Below are the code and all the weights of a small trained network. Each question names an input and a class and asks about switching units off, where a switched-off unit gives its printed mean instead of its output.

import numpy as np


def w(rows, s, z=0):
    codes = np.array(rows[::2]) - 128.0
    scale = np.full(codes.shape[1], s)
    scale[-1] = z or s
    return codes * scale


def norm(h):
    return h / np.sqrt((h * h).mean(-1, keepdims=True) + 1e-5)


def f(y):
    return y / 2 * (1 + np.tanh(0.7978845608 * (y + 0.044715 * y**3)))


def log_softmax(a):
    a = a - a.max(-1, keepdims=True)
    return a - np.log(np.exp(a).sum(-1, keepdims=True))


def net(x, mask):
    res = np.array(x, float).reshape(1, 6) / 4 @ E
    u = 0
    for l in range(4):
        y = f(norm(res) @ A[l][:, :-1].T + A[l][:, -1])
        res = res + np.where(mask[u : u + 10], y, B[l][:, -1]) @ B[l][:, :-1]
        u += 10
    return log_softmax(norm(res)[-1] @ U[:, :-1].T + U[:, -1])


A, B = {}, {}
E = w([
[20,124,74],'x0',
[204,150,81],'x1',
[196,114,56],'x2',
[172,254,78],'x3',
[152,112,145],'x4',
[50,102,161],'x5',
],0.0078)
A[0] = w([
[169,137,128,122],'L0N1',
[62,126,75,106],'L0N2',
[143,121,165,169],'L0N3',
[109,189,206,201],'L0N4',
[98,143,1,181],'L0N5',
[92,59,90,255],'L0N6',
[183,153,181,190],'L0N7',
[116,70,135,68],'L0N8',
[166,141,74,196],'L0N9',
[76,181,132,53],'L0N10',
],0.018,0.0026)
B[0] = w([
[146,83,100,157],'L0N1',
[197,194,121,195],'L0N2',
[107,87,145,158],'L0N3',
[12,74,88,208],'L0N4',
[215,251,107,254],'L0N5',
[205,199,193,228],'L0N6',
[108,15,90,198],'L0N7',
[123,136,191,171],'L0N8',
[160,110,60,207],'L0N9',
[91,204,127,169],'L0N10',
],0.023,0.0075)
A[1] = w([
[120,167,102,22],'L1N1',
[121,127,168,67],'L1N2',
[69,212,103,2],'L1N3',
[67,251,39,232],'L1N4',
[162,129,110,88],'L1N5',
[120,122,232,50],'L1N6',
[64,171,116,31],'L1N7',
[119,126,187,88],'L1N8',
[90,186,115,133],'L1N9',
[182,149,60,114],'L1N10',
],0.012,0.00091)
B[1] = w([
[115,125,101,143],'L1N1',
[128,128,161,135],'L1N2',
[48,177,126,172],'L1N3',
[55,249,81,254],'L1N4',
[153,92,131,148],'L1N5',
[158,104,212,186],'L1N6',
[108,185,144,142],'L1N7',
[139,123,178,150],'L1N8',
[76,150,125,158],'L1N9',
[190,56,100,212],'L1N10',
],0.018,0.0055)
A[2] = w([
[118,120,164,149],'L2N1',
[122,133,128,83],'L2N2',
[170,129,112,116],'L2N3',
[43,127,75,167],'L2N4',
[68,62,107,4],'L2N5',
[120,118,165,128],'L2N6',
[177,132,91,106],'L2N7',
[103,120,104,100],'L2N8',
[108,94,254,85],'L2N9',
[120,125,160,111],'L2N10',
],0.014,0.0035)
B[2] = w([
[125,121,172,152],'L2N1',
[134,146,119,114],'L2N2',
[158,75,118,162],'L2N3',
[19,93,68,206],'L2N4',
[31,48,123,178],'L2N5',
[132,129,166,146],'L2N6',
[179,56,109,184],'L2N7',
[99,118,96,128],'L2N8',
[126,74,255,254],'L2N9',
[134,133,153,135],'L2N10',
],0.015,0.0047)
A[3] = w([
[110,124,131,47],'L3N1',
[170,146,49,46],'L3N2',
[118,129,133,38],'L3N3',
[186,153,24,87],'L3N4',
[13,220,70,47],'L3N5',
[169,144,58,74],'L3N6',
[170,77,254,2],'L3N7',
[126,126,130,102],'L3N8',
[109,124,137,25],'L3N9',
[114,128,132,38],'L3N10',
],0.0072,0.002)
B[3] = w([
[136,177,100,94],'L3N1',
[163,41,71,181],'L3N2',
[155,157,109,91],'L3N3',
[162,2,53,255],'L3N4',
[27,78,188,228],'L3N5',
[159,43,78,180],'L3N6',
[81,55,255,235],'L3N7',
[131,138,125,116],'L3N8',
[148,183,95,88],'L3N9',
[151,169,105,91],'L3N10',
],0.0077,0.0021)
U = w([
[174,56,70,182],'0',
[172,176,46,128],'1',
[34,184,106,207],'2',
[110,100,255,79],'3',
[172,195,141,6],'4',
[44,52,108,194],'5',
],0.021,0.0024)

Each question gives the input, the list of numbers given to net, and the class t.
The units are the neurons (one row each of A and B). Each row of codes is followed by its name. A weight is (code - 128) times the scale printed after its matrix; where a second scale follows, it is the last column's (A, B and U).
mask holds one flag per neuron, layer by layer. A switched-off neuron (its flag False) gives its mean, the last column of its row in B, instead of its output. The means were averaged over made-up inputs and are rounded, as every weight is.
A unit's drop is (log p(t) with every unit on - log p(t) with that unit switched off) / (log p(t) with every unit on - log p(t) with every unit switched off).
The circuit of an input: a set's keep is (log p(t) with only the set's units on - log p(t) with every unit switched off) / (log p(t) with every unit on - log p(t) with every unit switched off). Starting from the 12 units with the biggest drops (on a tie, the unit counted first), units are removed one at a time, each time the one whose removal leaves the highest keep (on an exact tie, the one counted first), for as long as the keep stays at least 0.8.
circuit, biggest first: the units of the circuit, biggest drop first
unit that matters most: the unit with the biggest drop
top k neurons: the k neurons with the biggest drops, biggest first
k most important neurons of layer l: the k neurons of layer l with the biggest drops, biggest first
drop of u: that unit's drop, to one decimal
input [5,6,7,-7,-8,-1], class 4: circuit, biggest first => L0N6
input [-5,4,1,1,4,6], class 0: circuit, biggest first => L1N4, L0N1
input [3,4,-2,1,-6,7], class 4: 2 most important neurons of layer 0 => L0N2, L0N5
input [-7,-7,6,2,5,-3], class 5: top 4 neurons => L0N5, L0N7, L0N6, L0N2
input [4,2,8,-3,7,1], class 4: top 2 neurons => L0N6, L0N7
input [2,4,0,4,7,7], class 2: top 2 neurons => L0N10, L1N4
input [-3,0,-3,0,-6,8], class 5: top 2 neurons => L0N5, L0N4
input [-1,-2,5,1,-4,8], class 4: top 2 neurons => L0N6, L0N9
input [-2,-4,0,0,-6,-1], class 5: top 2 neurons => L0N4, L0N5
input [-5,-2,-8,8,-2,6], class 5: 2 most important neurons of layer 0 => L0N4, L0N5
input [8,-7,5,8,3,7], class 1: top 2 neurons => L0N5, L0N2
input [5,-1,-3,-3,-5,4], class 4: top 2 neurons => L0N6, L0N2
input [3,-8,7,-2,3,4], class 3: drop of L1N10 => 0.0
input [-7,-8,-7,-1,3,-1], class 5: unit that matters most => L0N4
input [0,-2,0,-2,-4,2], class 3: drop of L0N5 => 0.5
input [7,1,0,-7,2,6], class 3: drop of L0N5 => 0.2
input [8,-5,-6,-6,7,1], class 3: drop of L0N5 => 0.2
